Below are the code and all the weights of a small trained network. Each question names an input and a class and asks about switching units off, where a switched-off unit gives its printed mean instead of its output.

import numpy as np


def w(rows, s, z=0):
    codes = np.array(rows[::2]) - 128.0
    scale = np.full(codes.shape[1], s)
    scale[-1] = z or s
    return codes * scale


def f(y):
    return np.maximum(y, 0)


def log_softmax(a):
    a = a - a.max(-1, keepdims=True)
    return a - np.log(np.exp(a).sum(-1, keepdims=True))


def net(x, mask):
    res = np.array(x, float).reshape(1, 7) / 4 @ E
    y = f(res @ A[0][:, :-1].T + A[0][:, -1])
    res = res + np.where(mask, y, B[0][:, -1]) @ B[0][:, :-1]
    return log_softmax(res[-1] @ U[:, :-1].T + U[:, -1])


A, B = {}, {}
E = w([
[149,133,109,190,117,119,134,139,106,165],'x0',
[195,124,106,96,87,252,128,130,80,93],'x1',
[174,140,80,163,218,127,87,134,82,101],'x2',
[108,101,52,156,153,112,160,145,156,12],'x3',
[160,157,99,72,114,119,110,36,111,106],'x4',
[158,121,115,183,115,114,143,115,87,156],'x5',
[128,132,135,115,131,129,125,129,138,118],'x6',
],0.011)
A[0] = w([
[92,169,114,112,149,2,83,138,154,139,66],'N0',
[148,168,213,112,132,127,91,123,93,180,137],'N1',
[141,200,94,102,130,101,111,7,147,126,177],'N2',
[132,139,148,126,242,157,89,151,103,114,36],'N3',
[122,83,182,115,89,151,198,178,176,152,49],'N4',
[118,151,155,152,165,78,181,87,146,149,3],'N5',
[86,113,140,109,27,113,150,49,132,99,63],'N6',
],0.0095,0.0053)
B[0] = w([
[184,115,188,98,96,174,140,50,114,72,232],'N0',
[134,82,94,95,200,114,150,147,136,8,221],'N1',
[79,124,124,184,145,145,93,166,147,153,254],'N2',
[197,166,117,146,116,80,105,105,117,217,183],'N3',
[166,153,96,125,148,82,66,97,150,175,201],'N4',
[177,163,188,121,50,140,126,126,82,121,165],'N5',
[127,182,97,174,135,105,146,123,163,160,206],'N6',
],0.013,0.0087)
U = w([
[100,137,128,223,164,140,98,138,159,148,190],'0',
[123,143,93,158,156,128,158,106,134,141,202],'1',
[114,155,123,177,160,143,155,134,137,128,188],'2',
[161,235,58,167,167,67,134,86,136,186,1],'3',
[172,163,127,103,47,254,159,99,85,113,58],'4',
[92,141,110,162,153,121,155,143,124,119,177],'5',
[102,68,73,173,190,102,202,150,145,49,42],'6',
],0.0089,0.0094)

Each question gives the input, the list of numbers given to net, and the class t.
The units are the neurons (one row each of A and B). Each row of codes is followed by its name. A weight is (code - 128) times the scale printed after its matrix; where a second scale follows, it is the last column's (A, B and U).
mask holds one flag per neuron, in row order. A switched-off neuron (its flag False) gives its mean, the last column of its row in B, instead of its output. The means were averaged over made-up inputs and are rounded, as every weight is.
A unit's drop is (log p(t) with every unit on - log p(t) with that unit switched off) / (log p(t) with every unit on - log p(t) with every unit switched off).
The circuit of an input: a set's keep is (log p(t) with only the set's units on - log p(t) with every unit switched off) / (log p(t) with every unit on - log p(t) with every unit switched off). Starting from all 7 units, units are removed one at a time, each time the one whose removal leaves the highest keep (on an exact tie, the one counted first), for as long as the keep stays at least 0.8.
circuit, biggest first: the units of the circuit, biggest drop first
most important unit: the unit with the biggest drop
k most important neurons: the k neurons with the biggest drops, biggest first
drop of u: that unit's drop, to one decimal
input [6,5,3,-4,4,6,-8], class 5: most important unit => N0
input [4,7,-8,-4,8,-6,8], class 0: circuit, biggest first => (N2 N6)
input [-7,7,-6,-5,-7,0,6], class 0: 2 most important neurons => (N4 N0)
input [6,-7,5,-8,-7,-8,-5], class 1: circuit, biggest first => (N1 N3 N0)
input [0,-8,-6,-3,-7,0,8], class 4: circuit, biggest first => (N0 N5)
input [-5,-8,4,-8,-5,7,-5], class 4: circuit, biggest first => (N0 N5)
input [6,-5,-2,8,-6,8,-1], class 1: 2 most important neurons => (N1 N2)
input [1,-7,-5,-2,-4,4,7], class 4: 3 most important neurons => (N0 N5 N2)
input [8,-8,-3,-8,5,8,6], class 1: 3 most important neurons => (N1 N2 N6)
input [-1,-1,-5,-2,1,-1,5], class 3: circuit, biggest first => (N6 N4)
input [-5,-8,-4,8,-2,-7,-4], class 4: circuit, biggest first => (N0 N5)
input [-6,0,8,4,0,-1,6], class 3: 2 most important neurons => (N3 N1)
input [5,7,7,2,3,-6,-2], class 3: 2 most important neurons => (N3 N0)
input [-4,4,3,3,7,-4,3], class 0: most important neuron => (N2)
input [8,-6,-3,-8,6,-2,-4], class 2: 4 most important neurons => (N1 N2 N5 N0)
input [1,6,-3,-6,1,-8,7], class 1: 3 most important neurons => (N0 N1 N4)
input [2,-6,-1,1,-4,-1,-6], class 4: circuit, biggest first => (N0 N5 N2)
input [-3,-1,7,1,2,-3,4], class 3: 2 most important neurons => (N3 N1)
input [8,-5,2,2,8,0,-1], class 0: drop of N1 => 0.1
input [-4,5,6,5,1,-2,-3], class 3: circuit, biggest first => (N3)
